Below are the code and all the weights of a small trained network. Each question names an input and a class and asks about switching units off, where a switched-off unit gives its printed mean instead of its output.

import numpy as np


def w(rows, s, z=0):
    codes = np.array(rows[::2]) - 128.0
    scale = np.full(codes.shape[1], s)
    scale[-1] = z or s
    return codes * scale


def norm(h):
    return h / np.sqrt((h * h).mean(-1, keepdims=True) + 1e-5)


def f(y):
    return y / 2 * (1 + np.tanh(0.7978845608 * (y + 0.044715 * y**3)))


def log_softmax(a):
    a = a - a.max(-1, keepdims=True)
    return a - np.log(np.exp(a).sum(-1, keepdims=True))


def net(x, mask):
    res = np.array(x, float).reshape(1, 6) / 4 @ E
    u = 0
    for l in range(4):
        y = f(norm(res) @ A[l][:, :-1].T + A[l][:, -1])
        res = res + np.where(mask[u : u + 7], y, B[l][:, -1]) @ B[l][:, :-1]
        u += 7
    return log_softmax(norm(res)[-1] @ U[:, :-1].T + U[:, -1])


A, B = {}, {}
E = w([
[88,171,93,148,218,36],'x0',
[95,231,138,160,138,202],'x1',
[132,131,136,113,140,132],'x2',
[116,136,152,124,115,110],'x3',
[246,162,151,183,116,114],'x4',
[126,124,115,147,116,123],'x5',
],0.012)
A[0] = w([
[149,96,142,152,71,70,146],'L0N1',
[131,208,155,122,170,26,143],'L0N2',
[246,147,101,129,169,92,118],'L0N3',
[102,172,154,142,226,47,4],'L0N4',
[53,129,62,98,115,152,50],'L0N5',
[102,240,160,164,127,172,19],'L0N6',
[214,59,109,31,99,1,108],'L0N7',
],0.0069,0.0039)
B[0] = w([
[159,96,158,80,156,127,169],'L0N1',
[173,115,11,234,50,165,214],'L0N2',
[151,131,172,95,113,83,208],'L0N3',
[117,135,6,150,170,79,175],'L0N4',
[161,168,127,88,113,120,152],'L0N5',
[123,66,202,180,196,172,179],'L0N6',
[83,105,189,255,169,146,255],'L0N7',
],0.0078,0.0045)
A[1] = w([
[9,95,84,104,110,137,86],'L1N1',
[189,140,148,181,123,121,113],'L1N2',
[195,154,144,162,101,95,48],'L1N3',
[128,143,132,137,191,57,94],'L1N4',
[176,116,203,104,74,186,95],'L1N5',
[136,195,98,120,131,122,53],'L1N6',
[72,219,153,190,148,181,2],'L1N7',
],0.012,0.004)
B[1] = w([
[244,227,180,44,149,66,233],'L1N1',
[120,189,162,56,158,106,226],'L1N2',
[167,235,123,67,153,91,193],'L1N3',
[82,63,53,107,52,165,187],'L1N4',
[73,122,40,150,96,137,255],'L1N5',
[87,57,122,147,146,124,137],'L1N6',
[100,78,171,194,199,180,215],'L1N7',
],0.011,0.0063)
A[2] = w([
[133,132,147,144,177,89,34],'L2N1',
[152,43,168,147,122,21,140],'L2N2',
[124,124,143,107,48,151,57],'L2N3',
[154,109,134,124,159,152,5],'L2N4',
[69,90,148,70,178,148,214],'L2N5',
[149,116,138,115,18,200,67],'L2N6',
[132,255,184,114,131,80,122],'L2N7',
],0.0099,0.0025)
B[2] = w([
[108,108,74,123,30,191,143],'L2N1',
[75,61,255,143,199,246,209],'L2N2',
[128,109,22,156,115,182,146],'L2N3',
[125,132,104,124,180,190,114],'L2N4',
[193,128,169,160,107,116,167],'L2N5',
[66,157,64,168,54,93,185],'L2N6',
[210,150,144,61,120,150,254],'L2N7',
],0.0081,0.0065)
A[3] = w([
[111,248,142,226,140,164,195],'L3N1',
[176,181,161,22,144,114,62],'L3N2',
[203,178,137,138,153,122,108],'L3N3',
[124,149,147,69,33,186,252],'L3N4',
[169,2,135,163,177,147,151],'L3N5',
[125,153,63,159,213,58,58],'L3N6',
[105,130,15,150,137,75,48],'L3N7',
],0.009,0.0023)
B[3] = w([
[113,38,178,71,182,107,248],'L3N1',
[216,187,101,84,115,119,253],'L3N2',
[127,107,169,79,69,81,203],'L3N3',
[140,156,93,129,125,26,229],'L3N4',
[120,164,150,109,182,174,205],'L3N5',
[152,158,96,148,9,118,183],'L3N6',
[111,120,102,136,65,181,185],'L3N7',
],0.012,0.0056)
U = w([
[222,182,173,14,128,71,192],'0',
[83,56,244,147,218,177,223],'1',
[69,121,10,166,49,100,2],'2',
],0.011,0.00088)

Each question gives the input, the list of numbers given to net, and the class t.
The units are the neurons (one row each of A and B). Each row of codes is followed by its name. A weight is (code - 128) times the scale printed after its matrix; where a second scale follows, it is the last column's (A, B and U).
mask holds one flag per neuron, layer by layer. A switched-off neuron (its flag False) gives its mean, the last column of its row in B, instead of its output. The means were averaged over made-up inputs and are rounded, as every weight is.
A unit's drop is (log p(t) with every unit on - log p(t) with that unit switched off) / (log p(t) with every unit on - log p(t) with every unit switched off).
The circuit of an input: a set's keep is (log p(t) with only the set's units on - log p(t) with every unit switched off) / (log p(t) with every unit on - log p(t) with every unit switched off). Starting from the 12 units with the biggest drops (on a tie, the unit counted first), units are removed one at a time, each time the one whose removal leaves the highest keep (on an exact tie, the one counted first), for as long as the keep stays at least 0.8.
circuit, biggest first: the units of the circuit, biggest drop first
unit that matters most: the unit with the biggest drop
top k neurons: the k neurons with the biggest drops, biggest first
top k neurons in layer l: the k neurons of layer l with the biggest drops, biggest first
drop of u: that unit's drop, to one decimal
input [8,-7,4,1,-1,-1], class 2: top neuron => L0N4
input [8,-8,3,8,2,-2], class 1: top 4 neurons => L2N2; L1N5; L0N7; L3N5
input [6,5,4,4,-2,-8], class 2: circuit, biggest first => L0N4; L1N4
input [-3,-3,-6,3,-2,-6], class 1: top 2 neurons => L0N7; L1N4
input [-7,1,4,0,-6,0], class 2: top 3 neurons in layer 2 => L2N6; L2N3; L2N7
input [-8,-6,1,4,7,0], class 2: circuit, biggest first => L1N5; L2N6
input [-6,-6,1,-1,-4,0], class 1: top 3 neurons => L2N2; L0N7; L1N4
input [8,8,7,-4,6,-7], class 1: top 2 neurons => L1N7; L3N1
input [-6,-5,6,-8,0,0], class 2: top 2 neurons in layer 1 => L1N5; L1N7
input [3,-8,4,8,7,-8], class 1: top 2 neurons in layer 1 => L1N1; L1N4
input [-7,-6,0,-6,-2,8], class 2: top 3 neurons => L2N6; L1N5; L1N7
input [1,6,-7,6,5,2], class 1: top 2 neurons in layer 1 => L1N7; L1N1
input [-2,0,2,-4,-8,7], class 0: drop of L0N4 => 0.0
input [0,5,-5,-3,3,-2], class 1: unit that matters most => L1N7
input [1,4,4,-5,-2,-1], class 1: drop of L1N7 => 0.1
input [4,-4,-1,0,-8,8], class 0: drop of L1N1 => 4.2
